Here is a tiny trained network, its code and every weight. The questions are about switching its units off for an input and a target symbol, where a switched-off unit gives its printed mean instead of its output.

import numpy as np


def w(rows, s, z=0):
    codes = np.array(rows[::2]) - 128.0
    scale = np.full(codes.shape[1], s)
    scale[-1] = z or s
    return codes * scale


def norm(h):
    return h / np.sqrt((h * h).mean(-1, keepdims=True) + 1e-5)


def f(y):
    return np.maximum(y, 0)


def softmax(a):
    e = np.exp(a - a.max(-1, keepdims=True))
    return e / e.sum(-1, keepdims=True)


def log_softmax(a):
    a = a - a.max(-1, keepdims=True)
    return a - np.log(np.exp(a).sum(-1, keepdims=True))


def net(x, mask):
    ids = ['ΛΞΠΣβζηθτφ'.index(c) for c in x.split()]
    T = len(ids)
    res = E[ids] + P[:T]
    u = 0
    for l in range(3):
        r = norm(res)
        for j in range(2):
            rows = slice(3 * j, 3 * j + 3)
            q, k, v = (r @ M[l][rows].T for M in (Q, K, V))
            z = softmax(np.where(np.tri(T) > 0, q @ k.T / 3**0.5, -1e9)) @ v
            o = O[l][rows]
            res = res + np.where(mask[u + j], z, o[:, -1]) @ o[:, :-1]
        u += 2
        y = f(norm(res) @ A[l][:, :-1].T + A[l][:, -1])
        res = res + np.where(mask[u : u + 4], y, B[l][:, -1]) @ B[l][:, :-1]
        u += 4
    return log_softmax(norm(res)[-1] @ U[:, :-1].T + U[:, -1])


Q, K, V, O, A, B = {}, {}, {}, {}, {}, {}
E = w([
[126,31,58,146,147,211,172,95],'Λ',
[149,43,24,175,85,141,140,144],'Ξ',
[179,77,3,150,109,153,132,71],'Π',
[96,142,141,30,212,118,208,83],'Σ',
[169,52,83,158,147,156,121,152],'β',
[94,158,214,136,154,99,106,19],'ζ',
[179,191,63,60,181,96,125,112],'η',
[152,173,132,111,121,49,110,65],'θ',
[152,160,116,68,154,86,145,118],'τ',
[47,124,168,98,130,100,202,47],'φ',
],0.017)
P = w([
[107,67,164,9,66,172,32,201],'0',
[123,60,89,134,139,93,148,75],'1',
[212,104,191,187,98,165,189,108],'2',
[137,150,72,172,120,112,200,101],'3',
[55,42,88,138,160,72,96,102],'4',
[106,210,181,215,114,123,173,191],'5',
[176,151,54,144,117,154,164,87],'6',
[132,133,98,188,195,96,94,145],'7',
],0.012)
Q[0] = w([
[120,5,120,157,186,101,78,143],'L0H1',
[241,50,105,153,104,188,176,51],'L0H1',
[166,184,153,140,180,133,139,106],'L0H1',
[165,7,108,167,162,118,119,119],'L0H2',
[58,113,154,96,127,85,86,190],'L0H2',
[71,154,127,128,167,65,83,161],'L0H2',
],0.024)
K[0] = w([
[165,158,211,109,70,185,127,188],'L0H1',
[65,51,130,9,112,127,4,131],'L0H1',
[63,138,110,166,145,116,113,145],'L0H1',
[150,117,212,80,70,168,70,177],'L0H2',
[198,190,134,157,116,154,202,124],'L0H2',
[135,180,145,210,143,143,187,155],'L0H2',
],0.023)
V[0] = w([
[73,189,99,63,114,179,173,68],'L0H1',
[46,118,124,161,9,140,93,33],'L0H1',
[118,130,185,84,29,20,143,155],'L0H1',
[152,119,134,113,207,185,31,204],'L0H2',
[20,109,153,118,60,202,154,100],'L0H2',
[173,210,48,157,98,135,24,68],'L0H2',
],0.016)
O[0] = w([
[162,45,124,69,175,168,141,130,160],'L0H1',
[32,83,155,104,196,161,106,170,236],'L0H1',
[38,179,87,111,98,214,195,186,227],'L0H1',
[181,149,106,191,78,63,70,152,236],'L0H2',
[96,109,160,144,251,153,145,194,253],'L0H2',
[78,99,40,99,148,61,91,53,97],'L0H2',
],0.012,0.007)
A[0] = w([
[98,200,145,49,92,82,104,112,248],'L0N1',
[126,210,135,124,83,145,179,141,16],'L0N2',
[31,254,179,39,177,23,130,132,143],'L0N3',
[179,190,220,65,151,104,132,104,121],'L0N4',
],0.019,0.0011)
B[0] = w([
[137,206,146,150,175,165,129,146,181],'L0N1',
[81,88,100,88,151,106,117,100,203],'L0N2',
[251,106,175,128,153,169,181,62,253],'L0N3',
[42,116,118,164,111,34,159,167,188],'L0N4',
],0.021,0.0071)
Q[1] = w([
[220,141,60,160,147,253,114,145],'L1H1',
[139,126,35,247,132,101,75,155],'L1H1',
[148,246,154,54,123,76,100,41],'L1H1',
[149,122,151,127,105,83,69,57],'L1H2',
[171,165,230,117,145,166,143,152],'L1H2',
[101,238,219,25,30,84,167,127],'L1H2',
],0.018)
K[1] = w([
[218,151,97,114,122,206,64,141],'L1H1',
[121,197,118,102,112,71,42,158],'L1H1',
[176,155,122,186,132,107,178,21],'L1H1',
[132,117,83,174,105,126,109,100],'L1H2',
[162,137,120,168,189,155,184,99],'L1H2',
[88,206,109,186,185,6,241,53],'L1H2',
],0.022)
V[1] = w([
[134,61,164,164,98,147,193,36],'L1H1',
[149,158,183,68,248,134,141,209],'L1H1',
[71,136,164,190,121,193,162,184],'L1H1',
[72,162,53,97,115,112,132,164],'L1H2',
[210,102,71,218,150,201,138,130],'L1H2',
[75,85,79,181,93,228,86,158],'L1H2',
],0.013)
O[1] = w([
[123,164,139,20,114,116,17,123,79],'L1H1',
[76,2,160,90,36,147,161,25,215],'L1H1',
[169,82,52,120,59,167,85,104,185],'L1H1',
[130,107,143,22,95,69,124,181,171],'L1H2',
[248,134,119,199,211,109,103,34,193],'L1H2',
[99,82,82,107,169,59,37,70,255],'L1H2',
],0.0082,0.008)
A[1] = w([
[78,195,92,77,124,155,104,176,79],'L1N1',
[71,252,89,34,123,142,108,130,116],'L1N2',
[151,224,181,64,173,96,116,47,6],'L1N3',
[98,175,204,131,181,17,116,57,137],'L1N4',
],0.023,0.0025)
B[1] = w([
[118,174,174,58,132,65,86,60,178],'L1N1',
[51,254,129,169,219,157,93,133,189],'L1N2',
[144,75,35,89,50,190,16,166,214],'L1N3',
[190,153,65,44,196,130,239,83,246],'L1N4',
],0.017,0.012)
Q[2] = w([
[83,118,75,207,191,148,5,97],'L2H1',
[133,95,25,110,130,63,114,165],'L2H1',
[139,220,183,12,163,183,146,108],'L2H1',
[142,147,121,152,92,62,212,102],'L2H2',
[120,216,120,120,117,118,127,91],'L2H2',
[76,166,189,59,185,120,120,78],'L2H2',
],0.019)
K[2] = w([
[124,62,55,113,121,189,28,174],'L2H1',
[144,169,131,151,203,104,109,188],'L2H1',
[149,149,133,114,132,210,203,3],'L2H1',
[163,161,133,144,91,51,179,154],'L2H2',
[136,211,46,174,121,138,143,126],'L2H2',
[87,171,138,98,151,131,149,21],'L2H2',
],0.02)
V[2] = w([
[75,96,41,226,63,127,85,203],'L2H1',
[100,141,2,82,154,175,185,137],'L2H1',
[106,96,108,125,157,45,73,110],'L2H1',
[151,106,183,104,107,145,119,89],'L2H2',
[61,56,115,135,117,57,84,119],'L2H2',
[90,119,37,138,116,141,216,204],'L2H2',
],0.018)
O[2] = w([
[190,161,46,57,136,161,137,65,113],'L2H1',
[131,141,123,186,117,79,220,36,247],'L2H1',
[108,40,109,100,136,114,111,107,136],'L2H1',
[106,152,109,161,94,116,60,110,95],'L2H2',
[149,183,166,9,145,98,145,34,181],'L2H2',
[128,114,228,128,154,171,180,186,208],'L2H2',
],0.013,0.015)
A[2] = w([
[132,156,167,166,44,87,184,153,49],'L2N1',
[192,157,62,86,157,96,74,143,121],'L2N2',
[225,116,134,146,173,130,76,137,135],'L2N3',
[110,52,193,165,123,105,5,86,2],'L2N4',
],0.027,0.0015)
B[2] = w([
[116,85,93,104,50,101,114,56,168],'L2N1',
[136,69,93,109,111,140,98,211,246],'L2N2',
[98,205,197,106,128,139,146,106,234],'L2N3',
[134,101,168,183,91,64,1,108,158],'L2N4',
],0.024,0.014)
U = w([
[29,215,132,97,129,111,94,104,148],'Λ',
[87,121,73,190,109,235,96,58,93],'Ξ',
[120,93,174,166,114,104,20,95,252],'Π',
[135,98,149,167,212,40,149,149,124],'Σ',
[143,177,108,153,106,143,114,233,253],'β',
[53,111,181,71,1,123,154,120,86],'ζ',
[149,74,99,26,152,156,78,104,53],'η',
[172,177,94,172,24,82,146,90,62],'θ',
[51,62,178,133,151,210,115,179,120],'τ',
[182,184,226,103,119,166,131,72,65],'φ',
],0.0082,0.0024)

Each question gives the input, a string of symbols that net reads in full, and the target symbol t.
The units are the heads (3 rows each of Q, K, V and O) and the neurons (one row each of A and B). Each row of codes is followed by its name. A weight is (code - 128) times the scale printed after its matrix; where a second scale follows, it is the last column's (O, A, B and U).
mask holds one flag per unit, layer by layer, with each layer's heads first. A switched-off unit (its flag False) gives its mean, the last column of its rows in O or B, instead of its output. The means were averaged over made-up inputs and are rounded, as every weight is.
A unit's drop is (log p(t) with every unit on - log p(t) with that unit switched off) / (log p(t) with every unit on - log p(t) with every unit switched off).
The circuit of an input: a set's keep is (log p(t) with only the set's units on - log p(t) with every unit switched off) / (log p(t) with every unit on - log p(t) with every unit switched off). Starting from the 12 units with the biggest drops (on a tie, the unit counted first), units are removed one at a time, each time the one whose removal leaves the highest keep (on an exact tie, the one counted first), for as long as the keep stays at least 0.8.
circuit, biggest first: the units of the circuit, biggest drop first
unit that matters most: the unit with the biggest drop
top k neurons: the k neurons with the biggest drops, biggest first
heads that matter: for each layer, one digit per head in row order, 1 if its drop is at least 0.15 and else 0, layers parted by /
input τ η τ τ Σ φ, target Λ: circuit, biggest first	(L1N2 L0H2 L1H1)
input Π η φ η Λ Π, target Σ: unit that matters most	L1H1
input Ξ Ξ Σ Ξ Ξ β θ ζ, target θ: heads that matter	10 / 00 / 00
input Ξ Π β Σ, target η: circuit, biggest first	(L1N3 L0H1)
input Λ Π Λ Σ Ξ θ, target ζ: circuit, biggest first	(L0N4 L1H2 L2N1)
input Ξ τ Ξ Λ Ξ τ, target Σ: circuit, biggest first	(L0H1 L1N4 L2H1)
input Λ φ Σ Σ Π Λ Ξ, target Π: heads that matter	10 / 00 / 00
input β Ξ Ξ Λ Ξ Ξ Π Σ, target φ: circuit, biggest first	(L0N3 L2N3)
input Λ Σ Ξ φ β, target Π: heads that matter	01 / 00 / 00
input Λ τ ζ, target Σ: top 2 neurons	(L1N4 L0N4)
input Π Ξ Σ, target η: circuit, biggest first	(L1N3 L1H1)
input τ φ τ Λ, target ζ: top 2 neurons	(L0N1 L0N2)
input Ξ θ θ Π φ, target Ξ: heads that matter	01 / 00 / 01
input β φ τ, target θ: heads that matter	11 / 00 / 00
input Ξ Σ Σ θ, target ζ: unit that matters most	L0H2
input θ Ξ Π Ξ Π, target Λ: heads that matter	10 / 00 / 00
input Π β φ Ξ, target Σ: circuit, biggest first	(L1H1 L0H2 L2H1)
input Σ β ζ Ξ Σ, target Π: circuit, biggest first	(L2N4 L2H2 L2H1)
input Π Σ η η η Ξ Ξ θ, target φ: heads that matter	00 / 00 / 00
input Σ θ Π Ξ, target φ: unit that matters most	L0N4
input Λ η Ξ η Ξ, target Π: heads that matter	11 / 00 / 00
input τ Ξ Ξ η β Ξ β Ξ, target ζ: heads that matter	10 / 10 / 00
input Π Λ φ Ξ Σ, target τ: heads that matter	01 / 00 / 00
input η Π Ξ, target θ: heads that matter	01 / 00 / 00
input ζ Π β Π Π Π Ξ, target Ξ: top 2 neurons	(L0N3 L1N4)
input Ξ Λ Σ Ξ θ θ Σ, target Ξ: top 3 neurons	(L0N3 L1N3 L0N1)
input Λ θ θ Ξ β Λ, target Π: unit that matters most	L0H2
input τ Ξ Σ, target Λ: top 3 neurons	(L0N2 L1N2 L0N3)
